(in the rows, 128 means zero)
Facts:
badron | Φ tromapor | γ lamin | ζ pluzi | Λ b
batin | Φ kludrol | Λ b
betrar | Φ lenezum | κ gruzem | ζ brufli | Λ a
bigra | Φ tragraskor | κ skotro | γ plibrir, droril, keskal | Λ a
bitir | Φ stifem | Λ a
brebrol | Φ tragraskor | κ grude, bigra | ζ grude | Λ a
breplo | Φ kepu | γ klonim | Λ a
bribrudel | Φ lenezum | κ skanil | γ plibrir | ζ vidrus | Λ a
brufli | Φ stefel | ζ gruzun | Λ a
brukam | Φ kludrol | κ petan | ζ rolin | Λ a
dafe | Φ tragraskor | κ kugres, brebrol | Λ a
daskos | Φ vidrus | Λ b
diplen | Φ lenezum | κ latom | Λ a
ditrim | Φ kludrol | ζ kludrol | Λ a
dokla | Φ brukli | κ sustes | Λ b
dragutrer | Φ lomu | ζ rolin | Λ a
drerem | Φ tragraskor | ζ badron | Λ a
drisos | Φ tragraskor | Λ a
droril | γ resen
drupok | Φ vidrus | γ ritrek | Λ b
dudofli | Φ lenezum | γ plapliflor | Λ a
fanur | Φ lomu | κ tufis | Λ a
fatrubrul | Φ dredobo | Λ a
flako | Φ stefli | Λ b
flazi | Φ stifem | Λ b
flezun | Φ lomu | κ klagur, skenezok | Λ a
fligrul | Φ brukli | ζ flizol | Λ a
fliroskan | Φ stifem | γ pulolor, gruzun | Λ b
flizol | Φ stifem | ζ keze | Λ b
foflem | Φ dredobo | ζ stefli | Λ a
gester | Φ tragraskor | Λ a
gigroflis | Φ lenezum | κ seklor | ζ stifem | Λ a
gizil | Φ keze | κ stafli | Λ a
goflek | Φ gripluzos | κ nepletre | γ statre, truzor, plibrir | Λ b
gosiplin | Φ lenezum | κ lidan | Λ a
grekli | Φ vafem | κ grote | ζ stefli | Λ a
greros | Φ lenezum | Λ a
grese | Φ vafem | κ ravagos, steso | ζ badron | Λ a
gripluzos | γ pliske
gritir | Φ stifem | γ goflek, tapo | ζ pluzi | Λ a
gritru | Φ pluzi | Λ b
grote | Φ vafem | Λ a
grozume | Φ keze | κ milas, sista | γ gritru, tutris | ζ flizol | Λ a
grude | Φ tragraskor | κ tutris | Λ a
gruflitel | Φ troflipler | κ klonim | γ treklu, gruzun | Λ b
gruzem | Φ lenezum | ζ stefli | Λ b
gruzun | Φ brukli | κ panal | γ plibrir | Λ a
gugril | Φ troflipler | κ vunune, plogi | Λ b
keskal | Φ vafem | γ plibrir, pelar | Λ a
klagur | Φ lomu | γ gruzun, ditrim | Λ a
klonim | Φ troflipler | κ gruflitel, veklo | γ skanil | Λ a
kloren | Φ vidrus | κ daskos | ζ breplo | Λ b
klufun | Φ troflipler | κ tuta | γ zozum | Λ b
kobrek | Φ droril | Λ b
kozin | Φ troflipler | Λ b
kugres | Φ tragraskor | γ gosiplin | Λ a
kunen | Φ keze | γ statre | Λ a
laklir | Φ kludrol | Λ b
lamin | Φ stifem | κ nesom | ζ tromapor | Λ b
latom | Φ lenezum | κ betrar | γ dafe, drerem | Λ a
lenezum | γ testal, tutris
libur | Φ kludrol | κ zubutin | Λ b
lidan | Φ lenezum | κ bribrudel, betrar, gosiplin | γ skanil, plibrir | Λ a
milas | Φ keze | κ gizil | Λ a
mufus | Φ droril | Λ b
nepletre | Φ gripluzos | κ paner | γ daskos | Λ b
nesom | Φ stifem | Λ b
pakle | Φ vafem | Λ a
panal | Φ brukli | κ gruzun | Λ a
paner | Φ gripluzos | Λ a
paplidus | Φ resen | κ sakem | Λ a
pelar | Φ lenezum | Λ a
petan | Φ kludrol | κ laklir, ditrim | ζ dredobo | Λ a
plapliflor | Φ remem | κ zogra | γ skenezok | Λ a
pleflustan | Φ lomu | γ plapliflor, gruzun | Λ a
pliska | Φ vidrus | κ rodal | γ grekli | Λ a
pliske | Φ dredobo | κ fatrubrul, foflem | γ rafur, gritru, dafe | Λ a
pliso | Φ brukli | ζ brukli | Λ a
plogi | Φ troflipler | Λ b
pulolor | Φ stefel | κ brufli | γ gritru | Λ a
rabik | Φ tragraskor | κ gester | γ brukli | ζ plibrir | Λ a
rafur | Φ remem | Λ b
ragre | Φ lomu | κ dragutrer, zozum, pleflustan | γ keze | Λ b
ravagos | Φ vafem | κ steso | Λ a
ritrek | Φ droril | κ mufus | γ plibrir | Λ b
rodal | Φ vidrus | ζ tromapor | Λ a
rolin | Φ stefli | κ flako | γ statre, rafur, keskal | Λ a
sakem | Φ resen | γ paner | Λ a
seklor | Φ lenezum | γ lamin | Λ b
sesuk | Φ lenezum | Λ a
sista | Φ keze | γ grekli | Λ b
skanil | Φ lenezum | γ plibrir | ζ brukli | Λ a
skenezok | Φ lomu | Λ b
skotro | Φ tragraskor | κ tutris | Λ b
stafli | Φ keze | κ milas, sista | γ truzor | Λ a
statre | Φ vidrus | Λ b
steso | Φ vafem | κ pakle, grekli, ravagos | Λ a
sustes | Φ brukli | κ panal, pliso | Λ a
takla | Φ stefli | κ flako | Λ a
tapo | Φ plibrir | Λ b
testal | Φ troflipler | κ kozin | Λ b
toda | Φ gripluzos | Λ a
tragraskor | γ dafe
trasta | Φ plibrir | Λ a
treklu | Φ stifem | κ fliroskan, nesom | γ rafur | Λ a
triba | Φ brukli | κ pliso | Λ a
troflipler | γ skanil, plibrir, zastu
trogosek | Φ plibrir | Λ a
truzor | Φ troflipler | κ kozin | Λ b
tufis | Φ lomu | κ skenezok | γ lamin, lidan | ζ stefli | Λ a
tuta | Φ troflipler | Λ a
tutris | Φ tragraskor | κ rabik, brebrol | γ plibrir | Λ a
vabran | Φ vidrus | γ tuta, sakem | ζ nepletre | Λ a
vafem | γ pelar
vazir | Φ tromapor | κ badron | Λ a
veklo | Φ troflipler | κ kozin | γ diplen | ζ stefli | Λ a
viskes | Φ brukli | κ dokla | γ tuta, droril | Λ b
vunune | Φ troflipler | κ veklo | Λ b
zastu | Φ tragraskor | γ skanil | Λ a
zige | Φ remem | ζ brukli | Λ b
ziskul | Φ lomu | ζ stefel | Λ a
zogra | Φ remem | κ rafur | ζ gruzun | Λ b
zosivan | Φ stifem | Λ a
zozum | Φ lomu | κ pleflustan, skenezok, ziskul | Λ a
zubutin | Φ kludrol | κ libur, laklir, ditrim, brukam | ζ brukli | Λ b

Known rows:
triba: [144 140  82 176 129  92 124 111 143 111 108 113 112 177 117 136 107 138
 119 131 102 142 126 120 109 119 130 126 139]
rodal: [140 152 106 126 135 126 135 119 119 124 107 136 173 124 118 116 125 131
 109 112 117  92 123 111 147 109 153 152 128]
milas: [148 159  98 144 111  91 126 125 137 123 127 121 150 134 119 128 122 136
 114 117 109 107 120 109 133 117 137 130 129]
laklir: [125 172 131 127  99  81 131 145 107 111 116 139 156 100 128 128 132 136
 107 120 149  80 108 105 144 130 123 118 108]
zastu: [151 165  92 144 119  98 128 120 148 112 124 101 143 166 120 131 122 140
 114 123 118 136 119 119 121 112 134 122 145]
gruflitel: [134 181 152 106  99 124  95 112 159  75 128  88 129 159 110 180 109 142
 139 136 237 136 117 160 128  95 134  90 150]
lenezum: [176 137 170 100 107 152 107  56 160  81 140 124 108 114  71 205 110 187
 153 109 209 132 122 173 125 120 155  83 112]
zozum: [153  75  99 215 169  92 170 130  83 133 113 129 105 209 131 107 158 184
  97 143  88 112  73  31 148 141 100 155 100]
trogosek: [145 149  94 159 115  90 122 118 143 118 120 119 137 151 120 127 115 138
 116 129 105 122 119 113 129 122 134 130 135]
drerem: [133  97  74 192 163 100 163 139  66 131  73 158 141 149 147 100 116 131
  94  91  89 118 128  58 128 137 138 186 106]
ritrek: [122 147 104 168 120  97 111 117 122  83  98 124 105 172 128 149 103 138
 125 144 147 141 122 133 116 128 112 111 129]
gester: [127 176  75 118  85  74 115 150 126 114 108 133 154 103 109 120 124 125
 122  84 125 133 131 126 115 112 149 133 137]
tromapor: [156 135 103 145 137 117 154 114 116 104 103 103 124 123 107 164 141 149
 106  93 122 146 118 133 108 133 145 114  99]
sakem: [141 158  99 148 101  84 128 134 126 126 125 137 165 116 126 118 126 134
 109 117  99  96 112  94 142 127 132 139 125]
tutris: [127 171  71 132  94  81 108 138 131 101  99 123 126 139 113 129 117 128
 123 103 126 151 133 142 103 107 148 131 143]
fliroskan: [139 180 173  99  85 128 101 117 155  85 138  93 152 136 107 179 121 141
 136 137 237 114 108 157 144 100 135  89 146]
gritru: [ 99 120  86 203 119  66 140 147  69 115  86 162 119 123 152 104 125 132
 102 132  94  97 119  69 125 141  98 161  96]
kludrol: [160 137 105 143 141 113 159 125 120 101 101  94 122 126 104 170 147 152
 104  88 124 146 115 137 104 131 150 102  98]
gosiplin: [ 86 118 106 170  59 170  75 148  33 146 160 174  76 217  77 146 131 229
  90  81  88 158  31 166 100  70 147 128 114]

Rows:
No name comes twice in this set of rows, the named rows included.
[156 164 128 103 140 157  98  71 160 102 124  91 143 174 110 151  92 139
 127 130 219 142 127 161 144  81 161 124 159] -> gritir
[150 177 145 105  86 139  87  66 174  99 148  75 141 167 102 173 105 139
 152 142 228 144 119 162 142  84 142  98 162] -> breplo
[140 126  89 164 147 126 129 101 129 110  91 131 125 166 118 123 106 137
 115 130 111 133 130 118 120 108 145 150 134] -> petan
[153 145 200 114 149 156 153  31 179  86 155  67 198 183 130 159  94 181
 101 144 200  71 116 147  94  60 152  85 164] -> tufis
[103 100  80 200 155 103 150 136  67  94  67 160 107 162 144 112 107 136
 101 130 100 122 129  93 112 135 120 170 100] -> lamin
[142 178  82 104  79 110  89 117 168  83 124  86 127 151  95 171 105 135
 151 117 224 163 133 167 107  76 160  98 160] -> bigra
[128 125  82 170 135  87 161 142  77 136  92 162 178 102 132 102 139 133
  95  85  90  69 117  60 144 131 143 180  98] -> ditrim
[119 160  72 134 118 104 118 135 120 100  79 139 137 133 109 116 111 130
 118  99 126 147 138 134 106  98 156 158 138] -> brebrol
[144  98  78 172 160 142 122  81 118 102  82 128 105 193 127 115  88 135
 114 133 113 156 133 134 116 110 144 161 145] -> grese
[151 166 128 111 126 150 102  80 161 102 123  98 149 166 102 159 108 142
 132 133 194 134 124 153 135  82 157 120 155] -> vabran
[141 134  90 151 146 128 132 105 129 116  98 130 143 157 119 123 109 136
 112 125 108 126 129 120 128 106 148 153 134] -> brukam
[145 137 182 189 144  79 179 136  86 136 135 151 195 105 172 103 135 133
  91 117  90  37  62  40 145 143  92 141  85] -> skenezok

Now the same things, written a new way:
Known rows:
breplo: [117 125 109 118 138 121 127  93 182 146 149 116 164 102 108  95 129 127
 134 120 149 165 145 113 147 142]
seklor: [128 135 113 111 125 140 117  99 177 157 109 104 166  97  99  97 126 149
 138 140 139 157 126 112 140 117]
pleflustan: [118 154 112 127 148 135 113 114 177 130 158  99 152  85  84 112 131 140
 110 123 162 180 153 102 121 121]
bribrudel: [129 125 119 101 120 126 108 105 176 145 115 116 170  88  92  98 135 149
 142 136 140 166 124 121 140 124]
fliroskan: [126 132 106 126 145 129 127  99 166 146 135 107 157 103 110 104 131 142
 123 124 136 152 133 103 137 135]
lidan: [120 124 138 103 115 116 106 107 161 154 127 125 171  84  98 105 126 144
 154 144 140 159 135 128 147 130]
goflek: [119 126 129 122 137 113 122 102 144 149 143 119 159  87 114 101 124 137
 132 135 139 139 145 119 133 146]
gruflitel: [128 128 113 125 144 122 137  95 170 141 134 124 148  92 125  97 128 152
 120 127 134 149 140 123 146 149]
vabran: [123 126 110 125 123 101 113  80 169 127 149 114 168  83  95  96 127 127
 129 111 136 161 132 113 135 145]
rodal: [122 123 117 130 128 106 105  97 154 135 148 122 162  86  97 123 129 139
 135 119 128 155 133 102 128 133]
nesom: [117 125 121 135 139 124 117  97 149 151 142 113 153  96 106 126 122 142
 131 125 125 146 140  95 131 128]
gugril: [121 125 137 125 134 106 129  99 145 143 143 135 149  79 129 101 122 148
 129 136 133 135 151 133 144 159]
statre: [113 124 139 133 134 112 113 100 131 150 148 120 153  86 108 123 119 137
 138 133 128 136 150 107 130 137]
zosivan: [116 122 128 122 137 110 113 107 149 142 153 125 160  91 106 118 129 135
 136 126 137 154 142 111 136 137]
pluzi: [115 147 122 134 137 112 125 104 146 146 144 123 163  92 120 129 117 131
 150 141 145 156 142 105 150 143]
dredobo: [109 138 133 124 143 119 126 107 141 142 143 117 154  98 118 127 119 135
 142 140 143 161 141 109 153 141]
plogi: [118 125 125 137 139 119 124  94 153 143 143 125 145  92 120 121 122 151
 126 127 120 142 145 110 140 139]
paner: [105 116 141 134 131 109 102 104 134 147 159 130 151  88  99 142 121 138
 145 126 120 148 149  99 134 128]
dokla: [119 125 129 128 138 116 120 100 144 150 141 118 157  91 113 111 124 139
 134 133 134 140 143 113 135 141]

Rows:
No name comes twice in this set of rows, the named rows included.
[114 146 138 120 140 114 109 119 148 137 166 114 156  71  95 111 125 134
 122 132 161 159 163 122 121 139] -> fanur
[124 123 114 110 139 116 125 108 168 141 144 121 163  96 110  96 135 136
 131 126 147 160 136 120 141 146] -> stafli
[125 131 124 127 129 102 117  94 140 142 142 118 164  79 111 103 123 136
 135 130 135 135 142 119 127 149] -> kloren
[128 125 125 122 112 124  99  97 153 150 112 111 164  82  91 116 122 155
 142 140 120 145 125 108 127 118] -> gruzem
[102 128 156 124 133 111 111 102 110 136 156 120 152  93 102 139 107 144
 143 129 126 145 142 108 143 142] -> brukli
[107 113 128 106 158 114 121 125 126 162 160 110 171 121 107 115 140 110
 154 129 147 149 138  97 136 137] -> grude
[123 117 118 123 136 114 104 106 151 133 145 123 157  90  95 125 138 149
 129 117 121 153 129  98 123 130] -> pliso
[122 114 137 108 113 122  94 104 157 143 123 117 164  86  84 116 127 154
 143 135 123 156 126 114 135 119] -> betrar
[119 123 130 133 134 113 126  93 154 139 140 136 143  84 128 114 121 157
 125 132 122 140 146 123 145 149] -> vunune
[122 126 134 133 126  98 111  95 130 141 144 121 161  76 109 110 118 136
 134 131 127 131 142 117 123 148] -> lamin
[102 164 163 127 129 111  95 117 124 138 192 119 158  77  79 133 108 152
 132 126 156 146 173 127 113 137] -> zozum

The same things again, as new rows of numbers:
Known rows:
betrar: [123 130 163 131 169 135 147 125 143 123 145 120 123 122 168 144 137 111
 118 115 136 153 122 126 137 141 138 123 117 158 124 125 122]
steso: [123 128 134 116 130 133 156 122 119 125 120 138 111 128 126 133 123 112
 116 117 135 155 129 139 125 140 131 119 119 144 123 127 122]
nepletre: [121 127 141 113 134 120 156 123 138 123 128 130 116 124 126 134 120 110
 118 119 150 122 150 131 124 120 133 127 119 145 125 138 140]
zozum: [155 125 118 118 134 124 150 126 117 126 121 137 112 141 124 124 145 108
 118 117 113 150 126 134 133 139 130 128 118 144 123 125 121]
grude: [202 136 171 113 172 121 170 124 128 122 136 180 113 128 127 135 159 113
 156 141 101 114 128 126 157 116 160 114 120 128 133 138 120]
flazi: [123 129 116 123 124 118 125 125 121 125 126 116 125 122 120 122 125 115
 118 118 130 121 128 126 125 133 123 145 121 132 136 126 122]
zastu: [118 126 114 145 114 124 117 146 126 138 117 134 144 125 124 123 119 162
 152 135 106 118 127 122 125 114 123 115 145 116 122 124 142]
kludrol: [136 126 115 115 114 119 122 125 117 136 122 135 123 126 121 119 124 151
 118 117 167 117 133 123 129 122 128 155 115 145 121 133 122]
drisos: [125 131 112 139 118 118 127 129 120 125 124 127 117 123 120 122 123 113
 122 119 130 121 122 126 131 141 125 134 117 118 126 133 120]
dudofli: [122 128 142 143 120 124 115 124 167 144 162 120 140 120 146 135 121 136
 119 119 154 120 126 123 125 114 130 117 121 120 125 123 126]
sesuk: [119 126 132 136 125 122 121 122 140 137 163 120 118 121 141 128 126 115
 116 119 151 136 134 123 131 126 141 141 119 157 124 126 123]
zige: [119 129 119 148 140 120 122 122 132 120 123 119 144 121 121 123 133 108
 120 118 118 122 124 126 127 152 123 140 118 122 144 127 120]
foflem: [121 129 121 160 138 119 124 126 123 120 143 117 125 122 122 123 120 113
 125 119 111 125 125 123 132 157 132 123 116 115 139 124 122]
keskal: [119 128 114 144 113 145 120 145 124 143 119 129 146 126 124 127 117 175
 158 150 101 120 124 124 124 114 120 115 151 114 123 126 143]
nesom: [126 128 115 124 127 117 125 125 123 124 129 120 126 125 119 122 125 115
 119 119 130 117 131 125 126 131 124 145 120 131 135 128 119]
badron: [121 137 135 133 111 116 118 133 141 127 139 118 139 121 121 121 120 110
 148 135 150 115 134 129 125 112 121 122 116 117 133 126 148]
vabran: [122 127 136 159 127 115 118 125 155 122 139 117 145 122 122 123 122 111
 125 118 136 115 127 123 126 133 124 117 119 115 125 125 126]
batin: [123 129 114 122 125 116 122 124 124 125 129 116 126 124 122 122 126 114
 119 120 130 119 131 125 126 132 122 144 116 132 135 125 118]
dragutrer: [120 128 118 159 135 117 123 124 121 123 133 119 127 117 121 124 125 110
 122 119 115 121 123 125 136 155 128 128 117 117 134 124 119]

Rows:
No name comes twice in this set of rows, the named rows included.
[120 126 140 151 153 128 173 123 118 125 149 162 112 138 123 128 121 112
 122 119 176 147 127 133 125 180 122 118 119 110 155 127 121] -> veklo
[120 129 144 126 124 117 117 127 172 145 160 117 152 122 146 131 118 136
 121 123 159 115 132 124 125 115 126 121 117 129 122 125 141] -> seklor

The same things again, as new rows of numbers:
Known rows:
grude: [150 125 141 151 137 134 144 118 136 135 125 118 114 128 106 151 122 144
 128 175 168 129 156 107 163 130 102]
tragraskor: [120  99 140 100 104  98 106 140 132 157 199 101 135 147 136 132 124 125
 161 102 107 106 125 116 152 156 138]
skanil: [ 97 115 172 119 140 198  65  63  97 178 140 149 230 116 188  41 140  76
 120 101  96 149  62 244 138  83 200]
plibrir: [112 105 173 149 111 216  90 120  84 168 105 153 178 155 127 101  83 130
 157 137 147 167 120 112 176  74 135]
trasta: [126 126 118 141 144 138 138 135 141 120 102 146 111 115 114 129 129 130
 119 143 151 131 128 115 124 137 109]
flazi: [129 141 131 141 127 133 133 144 135 116  96 134 117 140 124 141 118 127
 129 141 128 139 139 112 119 127 116]
paner: [130 133 126 133 157 136 146 146 142 117 101 137 115 113 130 151 116 119
 132 157 150 135 117 114 134 139 130]
zubutin: [140 152 119 120 112 116 113 109 133 121  95 138 125 138 107 126 129  91
 124 119 143 150 173 119  84 132  96]
diplen: [148  86 133 150 127 113 137 111 127 102 109 116 132  90 166 124 128 128
  75 138 191  84 141 167 123  83  90]
bitir: [140 131 135 145 142 119 139 132 128 115 102 153 123 127 131 139 101 129
 141 156 159 125 136  95 123 128 123]
vabran: [103 140 124  89 121  86 150 152 128 130 175 172 142 106 149 101 136 116
 154  76  85  94 106 110 114 137 174]
vidrus: [114  89 116 137 113 146 122 162 140 139 108 126 112 140 125 153 113 144
 138 124 155 138 136 103 157 116  98]
dokla: [118 149 121 147 123 129 136 138 142 121 109 129 107 141 131 148 132 118
 130 138 129 156 147 118 115 126 116]
testal: [141 155 121 151 110 116 146 122 134 132 120 122 115 154 123 140 117 127
 127 137 137 136 178 110 130 108 102]
fanur: [134 101 144 115 146 137 102 140  77  94  65 161 102 112  61 100 122 171
 146 128 128 158 115  92  50 167 119]
vunune: [120 154 112 143 123 138 131 146 157 130 107 136 105 141 123 146 137 101
 146 125 132 147 151 108 126 131 116]
keze: [107  85 117 141 122 147  92 166 152 137 111 124 102 139 117 151 125 111
 167 128 178 176 123  96 119 142 110]
rafur: [126 159 116 141 139 123 146 148 136  99 105 118 104 146 142 157 124 133
 123 147 123 140 129 119 123 134 134]
paplidus: [131 129 105 144 125 117 146 117 128 130 110 142 110 125 113 114 131 141
 123 129 157 149 154 104 112 125 106]

Rows:
No name comes twice in this set of rows, the named rows included.
[105  94 143 141  94 182  88  66  93 188 162 128 189 119 165  31 162 123
 103  78 118 151 100 230 144  61 166] -> lidan
[129 144 161 139  85 149 102  87  79 157 176 121 173 151 135  65 134 125
 145  94  81 138 133 160 132 110 170] -> goflek
[111  68 123 134 105 103 103 132 123 135 174  78 153 131 215 118 127 113
 124 108 150 109  96 178 129  94 153] -> lenezum
[118 115 181 140 122 157  91  67  64 141 151 140 215 116 210  52 112  93
 130 117 150 123  93 206 134  73 188] -> bribrudel
[128 135 180 146 109 178 115  79  58 175 195 142 196 151 155  60 108 162
 149 124 102 137 101 155 179  82 194] -> gruzun
[130 112 105 121  95  68 128 121 144 152 220  93 104 108 113  82 177 136
 137  66 118 112 136 142 101 157 137] -> pliske
[130 105 128 127 160 123 122 130 145  96  88 134 144  88 177 135 127  93
  89 158 178  92 112 172 119 115 118] -> betrar

